In the rows, 128 means zero.
Known rows:
[149 118  99 131 107 118 103 117 114 145 106 123 116 109 124  95 131 114
 126 128 129 136 139 129 113 128 156 126]: vadu
[155  96 158  49  80 163 174 196  75 103 122 119 100 115  10 148  68 158
  64 121 188 130 160 206 143 101  97 109]: vuva
[138 138 110 102 134  90 167 134 149 136 133 107 141  72 103 161 152 152
 118 142 139 106 163 119 158 110 124 131]: leden
[140 138 110 144 128 111 136 140 132 154 127 118 125 101 126 121 135 112
 104 123 118 127 157 129 138 136 148 130]: losten
[129 167 113 175 142 134 122 136 138 146 125 123 116 114 127 120 125 119
  83 142 114 123 154 152 143 138 135 131]: zoki
[140 131 119 146 114 116 139 146 117 149 125 122 124 116 117 125 138  95
 111 124 129 128 137 130 132 143 134 126]: lovu
[154 132 130 129 119 120  85 134 100 147 123 133 133 114 131 111 121 121
 122 112 132 130 157 112 110 144 144 120]: teflem
[149 133 113 105 126 121 121 123 119 102 114 116 133 101  80 135 149 140
 131 145 160 116 130 130 129 106 115 123]: grestis
[170 115 148 140 123 117  93 155  66 139 150 120 142 128  93 136 152  80
 162 103 171 137 149  86 123 152 141 122]: tago
[136 124 127 131 134 128 130 146  98 142  86 149 136 102 138 113 141 111
 110 107 138 131 123 135  98 158 127 133]: stakik
[144 107 107 133 136 137 105 133 102 143  98 134 129 102 141 111 135 124
 122 115 147 140 137 137  96 151 157 126]: flebes
[146 132  99 107 123 122 110 110 128 109  98 116 128  90  97 120 142 160
 132 153 151 118 133 133 119 103 124 123]: vifetrur
[143 133 123  99 156 133 123 132 108 104  97 137 150  86 107 145 157 148
 124 130 169 109 127 135 110 129 113 125]: daflun
[140 152 119 145 156 127 118 148 114 148 113 146 132  89 138 113 139 118
  90 112 127 131 169 140 135 145 156 141]: tufil
[143 118 129 129 123 115 109 126  98 156  82 142 103 121 128 112 126 121
 128 123 126 120 141 146 110 147 149 111]: ragrur
[144 126 133 139 128 128 115 140  98 152  99 135 100 126 118 122 118 123
 111 125 130 123 151 159 125 149 149 113]: klino
[147 118  93 135 106 123 100 117 117 144 102 122 116 110 125  94 127 118
 125 129 129 141 137 135 110 127 156 126]: mugafli
[145 111  96 134 103 120 110 116 120 146 103 118 115 110 127 101 126 119
 128 128 131 135 132 131 107 132 149 123]: stadubron

Facts:
dugak β pipla; dugak β plibir; dugak β flebes; dugak β doso; dugak β trefo; dugak β rines; vikifos β zibru
vikifos β klagal; vikifos β flagrir; sasar β trobri; sasar β divos; sasar β stakik; sasar β roru; sepak β lasom
sepak β broskik; sepak β dazupu; daflun β grastus; daflun β sunas; gredrem β lasom; gredrem β klukar; gredrem β sokir
gredrem β zosil; dedroklom β klino; dedroklom β klukar; dedroklom β broskik; dedroklom β zeflel; dedroklom β rifa; dedroklom β grepir
gudul β kipeflu; gudul β grudus; gudul β kadrin; gudul β flirun; gudul β trobri; gudul β vadu; gudul β pote
gudul β stadubron; gudul β nakla; nutris β kapi; nutris β stagral; nutris β zibi; nutris β tridrem; nutris β stuklebrel
vifetrur β grudus; vifetrur β raklupes; vifetrur β flebes; vifetrur β savul; vifetrur β testor; vifetrur β stuklebrel; vifetrur β zostu
vifetrur β nakla; nubikol β kadrin; nubikol β nadu; nubikol β roru; nubikol β ragrur; tope β mugafli; tope β raklupes
tope β nakla; mabiste β vadu; mabiste β klibek; mabiste β teflem; mabiste β guva; mabiste β tretrik; trizik β testor
trizik β guva; klomu β fludril; klomu β vuklos; klomu β zosil; klomu β mezizu; klomu β teski; vofar β raklupes
vofar β flebes; vofar β stuklebrel; leden β driral; leden β baske; leden β bizin; leden β nivar; leden β skugru
leden β mibufe; leden β losten; leden β dite; grestis β ziskil; grestis β peskul; grestis β puplolo; grestis β divos
grestis β teflem; grestis β stuklebrel; grestis β sunas; grestis β tago; pilis β driral; pilis β segek; pilis β vetok
pifli β grastus; pifli β groluk; pifli β trefo; pifli β relun; geli β klukar; geli β mobrunu; pitu β stagral
pitu β zosil; pitu β tridrem; pitu β plumon; fligo β flibur; fligo β brosu; grane β ziskil; grane β susofler
grane β flebes; grane β pote; grane β plobal; fiplur β tufil; fiplur β drebror; golos β soker; golos β grastus
golos β skanar; golos β gaski; zenem β puplolo; zenem β ranebral; vaste β rifa; vaste β ranebral; vaste β tatrigel
vaste β fopo; vuva β fopo; digir β stagral; digir β dazupu; digir β divos; digir β grepir; digir β roru
digir β radra; digir β klubi; tribrus β broskik; tribrus β truplar; tribrus β baske; tribrus β lemam; tribrus β divos
tribrus β lovu; tribrus β sunas; tribrus β zefoze; tribrus β pipli; vubin β drosastu; vubin β klino; vubin β raklupes
vubin β kiplodan; vubin β nadu; vubin β bidro; gripu β peskul; gripu β zibru; gripu β vuklos; gripu β relun
braso β flirun; braso β trene; braso β dridrik; braso β katok; braso β vetok; vegrus β lasom; vegrus β zoki
bikas β susofler; bikas β brogrim; bikas β zostu; bikas β gruzul; bikas β rines; plipan β stetral; plipan β tago
bugis β gaski; bugis β skobror; bugis β tridrem; bugis β sunas; stisin β noklan; stisin β sokir; stisin β bidro
stisin β savul; stisin β zibi; stisin β brogrim; stisin β munim; stisin β dribrir; stisin β losten; skuflur β kofu
skuflur β gaski; skuflur β bidro; skuflur β skubra; skuflur β teflem; skuflur β drebror; skuflur β baskun; bodos β lasom
bodos β tufil; bodos β brudakluk; bodos β fligan; bodos β pluklu; bodos β losten; bodos β baskun; kemur β suzil
kemur β falo; kemur β gaski; kemur β brosu; kemur β stakik; kemur β tridrem; kemur β roru; kemur β brosem
fidrel β mupo; fidrel β zupla; fidrel β trene; fidrel β doso; fidrel β dazupu; fidrel β stugrote; vadu χ 680
klino χ 958; dridrik χ 958; mezizu χ 680; lasom χ 680; stakik χ 293; drebi χ 958; flagrir χ 958
dugak χ 165; vikifos χ 680; klubi χ 680; skubra χ 533; sunas χ 680; ranebral χ 958; trefo χ 680
peskul χ 958; tatrigel χ 165; mugafli χ 680; baske χ 680; sasar χ 680; kipeflu χ 680; sepak χ 680
daflun χ 293; gredrem χ 958; soker χ 680; dedroklom χ 680; zostu χ 293; pipla χ 293; puplolo χ 680
gudul χ 680; nakla χ 958; radra χ 680; raklupes χ 293; dite χ 680; skugru χ 165; flebes χ 293
bidro χ 293; nutris χ 165; vifetrur χ 680; grepir χ 680; nubikol χ 680; teski χ 680; munim χ 680
susofler χ 680; brosem χ 680; tope χ 293; zibi χ 680; flibur χ 293; pluklu χ 165; mabiste χ 165
suzil χ 680; stuklebrel χ 680; divos χ 680; grudus χ 680; kofu χ 680; skanar χ 680; skobror χ 958
trizik χ 680; klomu χ 680; fludril χ 680; gaski χ 293; vofar χ 680; zupla χ 958; leden χ 680
tretrik χ 680; grestis χ 680; dazupu χ 680; pilis χ 958; flirun χ 680; mobrunu χ 680; pifli χ 958
geli χ 293; pitu χ 958; fligo χ 958; kapi χ 680; tridrem χ 533; grane χ 680; brudakluk χ 680
savul χ 680; klukar χ 165; klibek χ 958; zibru χ 958; fiplur χ 958; zoki χ 680; golos χ 293
zenem χ 958; rines χ 958; vuklos χ 165; tago χ 165; fligan χ 293; vaste χ 680; vuva χ 958
ziskil χ 293; digir χ 958; pipli χ 958; fopo χ 165; pote χ 165; drebror χ 680; teflem χ 165
tribrus χ 680; vubin χ 680; sokir χ 680; kiplodan χ 680; mupo χ 958; zefoze χ 958; gripu χ 680
plobal χ 680; stadubron χ 680; braso χ 958; gruzul χ 533; vegrus χ 680; bikas χ 958; bizin χ 680
guva χ 958; stugrote χ 533; stagral χ 680; noklan χ 293; lovu χ 680; plumon χ 680; baskun χ 958
lemam χ 680; plibir χ 533; testor χ 533; roru χ 680; peflubrom χ 533; segek χ 680; drosastu χ 958
klagal χ 680; driral χ 958; katok χ 293; nadu χ 958; plipan χ 680; falo χ 958; trobri χ 165
grastus χ 958; relun χ 958; bugis χ 533; kadrin χ 680; rifa χ 680; doso χ 533; vetok χ 680
mibufe χ 680; nivar χ 680; broskik χ 680; zeflel χ 165; stisin χ 680; trene χ 680; dribrir χ 680
skuflur χ 680; bodos χ 680; zosil χ 533; ragrur χ 958; losten χ 680; kemur χ 293; brogrim χ 680
groluk χ 293; truplar χ 293; tufil χ 293; brosu χ 680; stetral χ 958; fidrel χ 293

Rows:
No name comes twice in this set of rows, the named rows included.
[150 119 128 128 112 120  94 135 106 153 108 132 135 116 142 115 117 130
 120 115 129 127 144 114  96 150 137 112] -> trobri
[179 116 135 124 131 111 113 151  64  88 150 103 141 112  28 159 203  84
 196 132 205 127 131  78 146 108 116 136] -> plipan
[134 142 140 116 154 123 117 123 111 114  88 139 116 115 102 155 143 159
 127 151 147  94 129 155 126 132 111 106] -> pitu
[145 136 108 106 119 118 121 115 126 111  95 121 128  93 101 121 140 158
 123 148 147 113 125 132 117 102 111 123] -> nubikol
[154 134  96 100 118 115  96 101 121 107  97 118 125  89  92 109 142 162
 132 151 150 122 144 129 119  91 135 129] -> trizik
[142 106 115 134 127 128  96 117 104 153  91 129 104 125 133 119 126 130
 138 128 134 123 139 152 107 152 164 104] -> rines
[127  60  88 118 127 127 160 143 127 181 100 105 138  88 162 156 127 149
 130 119 150 134 127 134  86 174 151 110] -> katok
[136 154 136 122 159 128 119 127 119 116  96 132 115 107 100 155 134 166
 115 155 147  96 148 161 134 133 120 108] -> gredrem
[138  91  93 129 103 116 131 126 132 165 108 104 123 108 136 123 125 127
 130 133 132 133 128 130 104 144 148 116] -> flirun
[119 155 122 147 157 156 119 116 143  92 124 112 146 131 105 169 145 138
 112 168 160  95  94 166 125 143  98 105] -> klomu
[147 109 119 126 125 116  99 120  98 154  88 135 105 120 128 114 128 127
 135 124 130 126 144 143 113 146 163 112] -> nakla
[131 142 148 121  97  93 155 135 107 136  62 162 128 119 135  92 142  88
 111 112 104 110  81 118  94 136  78 128] -> brosu
[146 132 138 142 112 143 110 155 105 152 129 131 129 122 121 128  98 126
  89 119 137 133 152 138 113 155 126 113] -> zeflel

Now the same elements, written a new way:
Known rows:
[133 152  99 138 131 145  95 121 169 144 126 137 168 133 128 146 120 121
 114  83 144 112 130 185 117 123 139 121 154 152 136 203  97 116 178 113
 172 116 110  96 142 145 139  96 136  93 185 124 138 130 123 167  92]: gredrem
[137 129 119 135 124 131 150 132 131 130 134 127 141 122 129 134 135 137
 117 132 123 125 126 147 144 122 130 123 125 131 132 130 126 115 130 129
 129 145 117 132 116 135 134 125 144 116 118 132 118 127 109 147 123]: sokir
[121 123 116 118 137 113 141 124 103 131 147 127 126 158 130 132 126 125
 136 135 166 119 110 157 131 131 145 130 128 123 105 137 134 132  95 125
 147 138 129 124 144 121 125 123 121 128 145 133 129 142 122 118 134]: stugrote
[106 147  76 131 115 134 102 119 141 124 116 117 143 117 150 169 112 150
 139  90 112 144 114  91 136 125 164 145 120 134 117 113 127 111 125 130
 120  95 136 167 103 144 136 151 115 161  95 115 127 111  94 158 129]: gripu
[119 133  97 117 115 118  83 125 139 113 143 125 140 136 138 145 133 125
 128  94 129 116 126 136 126 131 153 137 143 119 123 143 123 124  90  94
 124 112 143 154 135 118 135 158 127 134 100 126 147 118 141 129 139]: relun
[102 146 111 119 123 145  60 115 136 122 110 116 135 106 150 145 116 110
 146  82 115 119 126  99 126 122 156 137 169 124 122 147 123 120 110 109
 122  92 152 155 133 122 128 147 115 140 110 124 151 113 141 155 139]: pifli
[142 121 155 112 149 147 124 142 130 115 137 113 118 152 134 116 124 113
 153 133 121 138 127  93 122 132  90 105 142 131 137 116 126 125 130 132
 111 142 146 124 104 110 136 104 117 133 135 160 141 138 125  97  88]: gaski
[138 122 134 134 119 122 147 130 128 116 138 132 129 127 129 127 133 127
 121 136 121 131 128 128 140 128 125 125 114 129 132 104 135 124 122 140
 122 142 125 133 110 130 127 133 132 135 113 129 123 126 115 129 122]: brosem
[131 125 140 132 111 118 148 128 122 122 131 128 128 118 128 115 133 126
 119 139 114 122 121 133 139 125 122 124 124 121 128 110 138 126 119 128
 120 143 126 135 118 129 124 125 134 109 106 128 117 124 126 144 138]: lovu
[135 121 139 134 129 133 149 136 117 120 134 128 122 131 130 127 136 131
 125 148 115 134 132 131 139 124 119 119 128 126 135 114 138 121 115 141
 121 147 124 139 118 128 129 140 133 114 105 129 121 126 121 124 126]: kofu
[101 123 149 139 121 130  64 120 141 145 117 123 107 133 133 133 130 113
 134  93 113 134 124 124 103 136  82 141 127 130 128 168 116 143 136 125
 147 108 122 135 133 135 138 142 130  81 150  97 124 120 183 111 136]: zenem
[124 142  97 118 131 168 152 116  82 170  64 145 115  48 119  96 115 159
 134 170 116 144 148  97 147 131 123 159 124 124 130 110 106 133 170 147
 143 111 116 153 145 131 108 148 143 204 173 119 124 118 128 142 163]: vifetrur
[131 125 138 131 122 131 140 131 120 116 130 124 123 122 135 129 132 124
 128 136 115 126 125 125 142 122 125 119 133 123 133 112 140 119 115 138
 113 144 130 139 117 127 130 136 133 114  98 129 123 125 121 139 133]: soker
[142 119 140 114 147 137 146 145 118 141 140 116 124 156 121 121 124 139
 142 152 130 137 139 120 112 133 100 115 137 127 131 146 121 130 123 123
 119 133 134 122 135 121 137 118 125 134 156 153 131 132 128  98 108]: bidro
[135 126 132 120 131 120 103 127 141 111 148 138 129 148 127 121 138 112
 123 118 140 118 137 150 124 135 125 129 132 127 134 135 126 132 109 107
 134 131 134 122 138 119 127 141 132 136 132 132 145 131 149 114 118]: falo
[130 126 127 121 123 113 102 124 139 118 146 134 132 138 125 120 135 118
 118 115 136 113 136 152 122 131 135 133 140 121 129 147 125 133 103 102
 133 126 133 124 145 119 128 144 132 125 131 131 143 126 156 122 131]: zupla
[119 122 109 113 136 117 137 125 100 136 146 121 124 151 130 126 125 127
 141 135 165 120 107 151 134 128 143 133 133 121 108 139 131 129  93 120
 146 140 129 135 142 115 126 127 125 137 142 136 133 143 119 121 143]: plibir
[133 122 137 129 119 130 144 131 122 115 131 124 123 123 135 122 134 125
 128 138 117 129 123 125 142 123 127 122 131 122 131 110 140 120 115 138
 115 143 130 143 114 126 131 136 131 120 100 131 121 124 124 146 129]: skanar

Rows:
No name comes twice in this set of rows, the named rows included.
[119 119 112 111 148 129 144 126  91 146 139 130 118 147 127 127 128 133
 142 150 160 127 123 151 135 132 138 135 131 124 108 138 131 132  98 132
 149 135 126 135 145 118 125 136 125 142 160 133 133 146 129 104 136] -> testor
[127 152 152 149 120 133 143 122 155 146 104 136 159 115 124 129 108 123
 104 120 122 112 119 148 123 106 150 113 159 143 119 154 135 127 178 142
 146 111 108  63 141 157 114  68 115  96 161 120 104 125  97 195 102] -> sepak
[133 141 130 131 130 134 120 132 146 157 123 111 144 139 124 124 107 141
 137 110 135 130 116 130 105 126 107 124 132 137 125 175 101 129 166 105
 141 113 125 101 134 142 141  85 122 104 162 136 122 131 116 140 109] -> geli
[146 134 113 141 114 122 147 121 141 110 135 131 136 113 127 115 136 124
 122 119 140 133 116 139 147 140 119 131  91 138 138  82 116 119 162 124
 140 157 122 128 100 129 128 110 143 143 122 133 130 136 105 129 114] -> stagral
[113 141 180 139 114 130 129 111 134 123  94 127 120  90 132  95 113  97
 127 125 108 119 107 104 133 119 121 121 145 125 124 107 140 137 160 151
 126 123 130  90 119 134 107  84 116  97 123 119 108 126 127 181 127] -> tribrus
[109 136  89 125 131 133 117 117 107 145  77 125 134  86 121 148 113 142
 138 109 137 127 137  95 120 122 183 139 133 126 113 154 116 132 168 132
 119 100 135 120 150 118 127 128 122 126 119 120 138 134 116 132 180] -> dugak
[118 107 129 140 128 114 125 132 117 135 121 118 115 136 118 150 137 127
 131 113 138 127 126 132 108 127 127 121 112 128 122 163 127 139 144 139
 119 137 126 118 130 116 146 125 137  50 100 116 128 142 137  99 176] -> tatrigel
[114 112 151 139 116 114  75 127 138 135 142 122 109 146 130 127 141 115
 126 109 121 129 122 146 104 137  79 138 120 120 135 171 120 142 115 109
 142 125 121 139 134 125 141 152 142  73 127 104 125 122 186 105 148] -> ranebral
[138 139 142 137 124 134 163 134 143 145 129 135 165 129 123 140 126 130
  99 132 128 108 130 176 134 104 155 105 163 140 128 169 133 112 150 135
 138 138 104  81 134 148 129  88 133  81 147 134 111 125  96 186 104] -> lasom
[122 122  81 129 128 113 118 129 125 119 126 120 140 133 127 168 130 139
 133  93 150 126 125 124 119 129 177 128 111 130 119 151 122 122 142 119
 112 124 137 130 126 117 148 129 130  95  80 127 140 139 105 112 163] -> vuklos
[106  98 135 152 126 110 103 133 125 149 123 110  97 150 125 166 144 129
 139  98 122 142 121 124  92 131  94 127  92 130 123 179 125 144 147 145
 127 134 114 135 116 126 158 140 140  13  94  93 114 139 157  78 181] -> fopo
[122 133 118 124 143 139  84 121 152 121 130 142 124 139 132 141 132 114
 131 103 134 131 142 128 112 143 126 136 131 141 135 126 121 131 136 129
 143 104 131 126 132 131 126 136 116 161 162 120 145 124 147 110 103] -> fligo
[120 134 153 111 150 160 101 133 131 124 109 103 120 131 144 121 108 110
 169 120 106 140 122  69 116 125 105 108 160 132 131 126 127 121 138 136
 111 116 152 129 111 118 136 102 109 125 130 149 140 128 118 127  92] -> golos
[116 144 114 126 120 146 135 119 110 147  89 131 128  72 129 119 114 144
 131 140 114 135 130  99 142 124 137 150 126 124 125 114 121 130 152 132
 130 108 126 140 135 137 117 139 126 166 136 116 120 118 119 153 149] -> grane
[141 130 130 101 131 141 154 135  91 165 106 124 118  97 110  77 117 155
 139 171 132 130 145 117 120 133 104 142 131 113 128 141  99 141 152 106
 129 128 133 121 164 116 121 125 138 172 175 153 133 130 140 111 148] -> raklupes

Now the same elements, written a new way:
Known rows:
[147 161 116 139 135 142 145 103 113 114 127 167 148 111 132 137 161 128
 156 146 103 115 126 127 139 162 101 126 131 133 133]: stadubron
[129 136 112 142 137 149 132  95 106 135 132 144 155 113 130 117 150 130
 154 129 129 111 130 117 143 148 115 121 120 124 133]: divos
[140 168 179 186  87 138 135 108  96 161 117 167 154 113 139 111 134  99
 126  93 136 111 172 117 150 125 129 139 121 119 147]: grestis
[136 171 179 181  82 155 156 122 127 153 110 187 131 117 128 153 141 102
  94  84 114 117 136 109 164 131 113 177 140 130 139]: bikas
[118 125 112 142 137 144 134  96 115 141 140 135 162 101 138 115 154 128
 148 130 112 102 139 117 144 137 126 113 123 122 137]: skanar
[121 125 119 102 148 155 135 150 140 155 119 151 137 100 128 113 158 116
 117 119 122 105 133 108 135 156 122 128 116 129 149]: groluk
[131 169 106 140 153 140 152 109 111 125 106 181 130 122 122  83 168 124
 159 158 101 148 121 114 141 157  92 165 102 123 126]: trene
[126 132 110 148 138 138 136  93 115 133 138 147 152 107 129 120 151 135
 150 134 114 117 136 113 137 145 108 118 125 130 130]: roru
[115 137 107 135 140 147 144  94 112 144 130 147 162 113 134 115 149 128
 155 128 121 119 129 113 144 147 117 124 127 127 134]: stagral
[ 61 118  91  89 149 170 163 110 116 212 107 138 188 123 153  75 132  99
 153 119 135 133 124 102 160 131 135 143 124 113 125]: teski
[ 92 127 102 125 144 163 165  78 114 166 126 152 178 148 141 106 107 137
 160 102 167 150 112  98 152 156 108 132 140 129 121]: mobrunu
[102 140 184 156 100 159 162 119 131 174 118 172 152 149 129 100  94 120
  88  47 174 157 153  76 143 143 120 153 141 131 136]: geli
[118 139 110 136 136 155 150  86 115 136 124 143 167 128 136 119 140 131
 157 119 138 121 116 114 141 156 109 123 137 123 137]: sokir
[126 141 114 141 133 151 144  91 117 128 130 145 161 117 130 124 147 129
 155 125 126 112 119 117 142 154 110 120 136 124 139]: zibi
[142 150 122 120 116 156 149 107 139 115 125 180 140 118 122 138 147 136
 136 116  91  97  97 129 114 159 131 129 104 136 136]: pote
[144 159 115 134 132 150 143 109 114 124 127 170 156 109 140 138 156 120
 158 140 108 109 123 132 142 158 107 124 131 139 141]: plobal
[129 156 132 119 119 149 129 128 132 103 111 161 144 102 124 156 136 158
 149 108 102  94 110 139 148 163 100 135 133 145 147]: testor
[132 128 111 145 136 148 133  81 109 130 126 136 157 119 127 102 151 137
 153 124 141 111 121 116 146 148 116 125 110 110 142]: lovu

Rows:
No name comes twice in this set of rows, the named rows included.
[ 84  39 111 179 155  88  87 110 137 106 201 110 100  65  87 103 170 198
  85 127  45 118 207  56 102 107 128  99  98 118 105] -> flibur
[168 129 130 112 104 185 117 101 103 141 130 156 171  95 151  96 162 124
 115 111 115  50 107 162 143 145 160 120  47 127 171] -> tago
[113 128 134 125 124 152 128 111 130 110 117 136 158 112 122 145 131 173
 154  94 126  91 106 125 148 148 109 125 133 126 154] -> skubra
[119 115 113 132 133 156 132 108 132 148 122 144 139 102 129 141 160 121
 120 119 113  96 106 111 158 134 127 150 114 119 136] -> grastus
[119 160 183 174  76 146 153 102 129 154 115 184 148 125 125 114 118 120
 101  71 111 114 149 103 119 127 147 144 115 122 139] -> nutris
[133 139 148 163 113 152 137 104 127 151 115 159 131 118 120 140 147 123
 110  97 131 113 120 102 160 128 124 164 121 115 134] -> drebi
[144 141  99 136 145 145 114  83  89 147 145 167 137 130 140 137 105 139
 160 115 178 135 130 115 138 160 110 128  83 135 102] -> rifa
[147 171 196 170  92 144 152 141 133 132 120 187 131 115 124 132 134 111
  86  80 127 125 163 105 132 150 110 138 143 142 154] -> tope
[125 115 121 150 126 162 144  86 140 128 123 138 151 129 116 158 152 144
 127 100 143  99  82 104 160 147 117 139 140 114 146] -> baskun
[120 164 191 200  90 138 154  84 119 146 107 151 167 138 123 114 126 116
 139  75 159 122 147  98 143 133 115 132 163 104 154] -> bodos
[113 159 124 100 132 150 139 143 130 123 104 173 140 101 128 133 141 145
 154 122  93 111 115 140 157 156 104 157 118 146 137] -> plibir
[149 160 122 166 151 132 138  94 109  96  79 157 117 139  95  48 193 140
 168 151 137 140 102 107 139 151  96 174  78  76 152] -> segek
[104 158 113 109 144 148 140 137 122 124  92 187 128 116 120  95 146 159
 150 131  87 144 110 127 161 152  93 187  99 138 126] -> stugrote
[145 131 126 165 142 150 133  88 129 102  83 143 115 140  89  92 189 148
 138 122 147 117  73 102 159 141 105 182  91  78 156] -> driral
[132 174 183 190  94 136 152  99 110 149 114 165 158 128 129 119 127 107
 131  85 137 128 157 106 144 132 117 139 152 118 146] -> stisin

